grid =
132,118,116,109,133,141,143,115
125,140,110,107,140,102,133,108
Find the entry directly below 116.
A: 110
Find the bottom entry of the column that holds the largest entry.
A: 133
Find the entry just left of the smallest entry.
A: 140
Find the entry just right of 125.
A: 140
Find the entry in the bottom-right corner.
A: 108

[[125 133 121 120 143 126 114 138 112 113 113 129 141 122 133 128]
 [131 129 132 134 117 128 137 112 150 133 151 126 113 136 134 124]
 [132 129 130 135 117 132 140 120 138 138 153 126 114 138 125 129]]
Indices start at 0.
The entry in the top-right corner -> 128
The entry at row 0, column 1 is 133
The entry in the bottom-left corner: 132
What is the entry at row 1, column 0?
Answer: 131
What is the entry at row 0, column 2?
Answer: 121
What is the entry in the top-left corner?
Answer: 125
The bottom-right entry is 129
The entry directly below 136 is 138
What is the largest entry?
Answer: 153
The entry directly above 140 -> 137
What is the entry directly above 153?
Answer: 151
What is the top entry of the column that holds the largest entry?
Answer: 113

W =
141,125,127,122,134,133,119,129,118,137,122,132
139,123,129,136,139,133,118,126,121,140,122,135
144,128,123,99,131,133,119,134,114,131,123,128
132,123,126,138,114,139,124,124,123,138,124,127
132,123,123,136,106,142,127,124,123,136,125,122
144,127,123,101,132,133,118,134,114,132,123,129
140,127,123,105,119,136,122,132,116,131,125,124
132,123,123,132,106,142,127,124,122,135,125,122
144,128,123,99,132,133,119,134,114,132,123,129
Counting starts at 0.
Give the top-left entry.
Answer: 141
Give the entry in row 0 and column 1.
Answer: 125
Give the entry in row 1 and column 1.
Answer: 123
The entry in row 2 and column 0: 144
Give the entry in the bottom-left corner.
Answer: 144
Give the entry at row 1, column 0.
Answer: 139
The entry in row 2 and column 1: 128
Give the top-right entry.
Answer: 132
Give the entry in the bottom-right corner.
Answer: 129
The entry just left of 101 -> 123
The entry in row 1 and column 2 -> 129

X =
[[107 130 118 122 134 149 134 124 120 142 127 132]
 [128 121 124 129 129 134 123 119 127 144 127 132]
 [133 118 122 131 130 129 124 115 129 145 125 132]
 [116 125 118 124 129 139 124 120 121 143 134 129]
 [136 119 109 132 126 121 124 115 118 150 115 136]
 [136 106 116 124 126 128 118 122 127 140 111 142]
 [134 113 134 137 131 142 115 113 136 138 131 131]
 [134 121 131 122 131 122 127 123 140 145 130 131]]
Counting starts at 0.
Read off the entry in row 0 and column 0.
A: 107
The entry in row 2 and column 2: 122
The entry in row 1 and column 0: 128
The largest entry is 150
The entry at row 2, column 0 -> 133
Read off the entry just left of 109.
A: 119
Read off the entry just left of the largest entry.
A: 118
The entry in the top-right corner is 132
The bottom-right entry -> 131
The bottom entry of the column that holds the largest entry: 145
The top entry of the column that holds the largest entry -> 142
The entry in row 0 and column 2 is 118
The entry just left of the smallest entry -> 136
Read off the entry just right of 150.
A: 115
Read off the bottom-left entry.
A: 134
Read off the entry directly below 149.
A: 134
Read off the entry at row 1, column 1.
A: 121
The entry just right of 133: 118
The entry at row 0, column 1 is 130

Read these off the array that follows. Indices start at 0.
1) Which number is the entry at row 0, column 2?
2) Which number is the entry at row 2, column 0?
3) Which number is the entry in the top-right corner?
4) Which number is the entry just left of the centre entry?
5) Which number is the top entry of the column that holds the smallest entry?
6) Which number is the entry in row 2 and column 2?
7) Which number is the bottom-right entry?
8) Which number is the entry directly above the smallest entry?
[[149 137 117 126 144 133 107 109 129 131 123 123 124 126 136]
 [149 134 118 128 146 129 105 112 134 131 122 124 124 127 139]
 [126 122 135 152 137 121 126 144 131 105 103 126 138 123 122]
 [121 121 125 130 140 150 134 117 129 144 127 104 116 133 132]
 [122 124 127 136 151 136 118 127 146 134 109 110 129 130 122]
 [126 129 143 148 134 117 132 145 130 104 115 133 129 120 121]
 [125 134 147 141 126 117 141 142 120 105 130 137 124 118 124]
 [126 123 137 152 137 118 128 144 131 103 100 128 138 123 126]
 [131 148 126 104 114 133 132 121 123 127 128 140 149 131 116]
 [129 115 132 150 121 106 115 134 127 117 117 122 133 143 152]
 [133 128 124 120 127 133 149 140 124 126 148 141 106 101 127]]
1) 117
2) 126
3) 136
4) 132
5) 123
6) 135
7) 127
8) 130
